Below is a small trained network, with its code and all its weights. Each question gives an input and a class and asks what happens when units are switched off, that is, made to give their printed mean instead of their output.

import numpy as np


def w(rows, s, z=0):
    codes = np.array(rows[::2]) - 128.0
    scale = np.full(codes.shape[1], s)
    scale[-1] = z or s
    return codes * scale


def norm(h):
    return h / np.sqrt((h * h).mean(-1, keepdims=True) + 1e-5)


def f(y):
    return y / 2 * (1 + np.tanh(0.7978845608 * (y + 0.044715 * y**3)))


def log_softmax(a):
    a = a - a.max(-1, keepdims=True)
    return a - np.log(np.exp(a).sum(-1, keepdims=True))


def net(x, mask):
    res = np.array(x, float).reshape(1, 8) / 4 @ E
    u = 0
    for l in range(3):
        y = f(norm(res) @ A[l][:, :-1].T + A[l][:, -1])
        res = res + np.where(mask[u : u + 11], y, B[l][:, -1]) @ B[l][:, :-1]
        u += 11
    return log_softmax(norm(res)[-1] @ U[:, :-1].T + U[:, -1])


A, B = {}, {}
E = w([
[198,128,160,168],'x0',
[121,71,158,125],'x1',
[140,206,218,84],'x2',
[98,3,124,158],'x3',
[182,98,96,63],'x4',
[95,135,67,203],'x5',
[46,164,135,101],'x6',
[186,198,227,181],'x7',
],0.0056)
A[0] = w([
[62,48,140,135,109],'L0N1',
[130,103,131,182,164],'L0N2',
[113,95,124,110,167],'L0N3',
[105,173,114,120,147],'L0N4',
[174,149,17,118,8],'L0N5',
[78,82,59,190,209],'L0N6',
[155,100,155,89,32],'L0N7',
[93,133,9,102,27],'L0N8',
[95,67,233,167,159],'L0N9',
[187,178,111,64,158],'L0N10',
[197,195,119,117,92],'L0N11',
],0.012,0.0013)
B[0] = w([
[97,115,139,161,199],'L0N1',
[196,181,156,254,172],'L0N2',
[126,135,172,95,148],'L0N3',
[130,157,115,91,155],'L0N4',
[165,134,140,121,199],'L0N5',
[119,165,146,164,254],'L0N6',
[175,122,137,165,143],'L0N7',
[144,120,123,153,237],'L0N8',
[127,212,197,118,217],'L0N9',
[169,57,74,139,195],'L0N10',
[98,132,96,106,199],'L0N11',
],0.009,0.0053)
A[1] = w([
[144,13,130,146,104],'L1N1',
[93,55,82,119,200],'L1N2',
[75,104,147,136,102],'L1N3',
[147,106,116,93,102],'L1N4',
[104,231,80,144,159],'L1N5',
[178,92,104,201,110],'L1N6',
[197,47,155,88,174],'L1N7',
[13,119,67,34,134],'L1N8',
[92,141,134,104,122],'L1N9',
[204,19,255,94,254],'L1N10',
[47,118,66,129,149],'L1N11',
],0.0096,0.0023)
B[1] = w([
[254,108,159,156,172],'L1N1',
[116,96,231,182,173],'L1N2',
[70,167,165,146,129],'L1N3',
[105,140,170,148,131],'L1N4',
[129,114,74,151,226],'L1N5',
[180,150,146,181,211],'L1N6',
[196,104,164,167,190],'L1N7',
[136,125,87,107,193],'L1N8',
[108,139,125,114,128],'L1N9',
[165,96,179,113,255],'L1N10',
[76,127,138,97,167],'L1N11',
],0.0079,0.0046)
A[2] = w([
[39,124,197,89,189],'L2N1',
[123,151,76,207,140],'L2N2',
[121,232,109,94,165],'L2N3',
[125,191,142,99,250],'L2N4',
[124,104,109,215,151],'L2N5',
[139,132,72,49,152],'L2N6',
[163,88,92,206,173],'L2N7',
[151,19,204,84,69],'L2N8',
[150,243,254,139,109],'L2N9',
[30,214,143,161,112],'L2N10',
[210,108,106,177,81],'L2N11',
],0.0094,0.0024)
B[2] = w([
[151,2,186,127,162],'L2N1',
[144,85,87,74,199],'L2N2',
[58,58,47,114,176],'L2N3',
[166,79,86,47,173],'L2N4',
[129,179,111,163,197],'L2N5',
[143,77,121,131,151],'L2N6',
[97,221,107,224,218],'L2N7',
[163,92,101,125,185],'L2N8',
[58,211,94,80,253],'L2N9',
[152,172,51,135,194],'L2N10',
[93,143,28,73,209],'L2N11',
],0.0057,0.0058)
U = w([
[176,141,69,179,237],'0',
[227,82,132,115,77],'1',
[101,100,39,54,222],'2',
[7,38,167,132,59],'3',
[73,60,135,107,1],'4',
[120,182,219,60,94],'5',
[75,162,143,178,98],'6',
],0.013,0.0029)

Each question gives the input, the list of numbers given to net, and the class t.
The units are the neurons (one row each of A and B). Each row of codes is followed by its name. A weight is (code - 128) times the scale printed after its matrix; where a second scale follows, it is the last column's (A, B and U).
mask holds one flag per neuron, layer by layer. A switched-off neuron (its flag False) gives its mean, the last column of its row in B, instead of its output. The means were averaged over made-up inputs and are rounded, as every weight is.
A unit's drop is (log p(t) with every unit on - log p(t) with that unit switched off) / (log p(t) with every unit on - log p(t) with every unit switched off).
The circuit of an input: a set's keep is (log p(t) with only the set's units on - log p(t) with every unit switched off) / (log p(t) with every unit on - log p(t) with every unit switched off). Starting from the 12 units with the biggest drops (on a tie, the unit counted first), units are removed one at a time, each time the one whose removal leaves the highest keep (on an exact tie, the one counted first), for as long as the keep stays at least 0.8.
units of the circuit, in order: the units of the circuit, biggest drop first
most important unit: the unit with the biggest drop
top k neurons: the k neurons with the biggest drops, biggest first
k most important neurons of layer l: the k neurons of layer l with the biggest drops, biggest first
drop when u is switched off: that unit's drop, to one decimal
input [-1,3,4,-1,-6,-8,-3,-8], class 1: most important unit	L0N6
input [3,5,5,-8,4,-2,3,-7], class 1: units of the circuit, in order	[L0N10 L2N9]
input [3,8,-2,4,-4,-6,-7,-4], class 5: units of the circuit, in order	[L0N9 L0N10 L1N5]
input [2,-3,2,7,-8,-7,-6,-6], class 6: units of the circuit, in order	[L0N1 L0N2]
input [8,2,1,3,-6,-8,-3,4], class 5: units of the circuit, in order	[L0N9 L2N9]
input [-5,-5,-5,-7,3,-8,1,-4], class 1: units of the circuit, in order	[L0N10 L2N9 L0N5]
input [4,-6,5,2,4,-1,3,-1], class 1: units of the circuit, in order	[L0N10 L1N7]
input [-6,6,-2,7,-5,7,0,-6], class 6: top 2 neurons	[L0N6 L0N2]
input [-1,0,7,-4,1,-2,4,8], class 2: top 2 neurons	[L2N3 L0N11]
input [-1,3,8,3,-1,3,-1,-3], class 5: 2 most important neurons of layer 0	[L0N9 L0N11]
input [-6,-7,2,1,-5,7,0,1], class 2: 2 most important neurons of layer 2	[L2N2 L2N3]
input [-3,7,1,-6,-7,8,4,-4], class 2: 2 most important neurons of layer 0	[L0N4 L0N2]
input [7,-2,-1,2,-6,-4,-1,-7], class 6: drop when L0N1 is switched off	0.1
input [-2,1,7,8,8,2,-4,-6], class 1: units of the circuit, in order	[L1N1]
input [1,-2,-6,-7,-7,0,3,-3], class 2: drop when L1N5 is switched off	-0.2
input [5,1,1,-6,-4,-3,2,-6], class 2: drop when L1N10 is switched off	0.1
input [-7,-4,-5,4,-6,-7,-2,-1], class 3: 2 most important neurons of layer 2	[L2N1 L2N7]
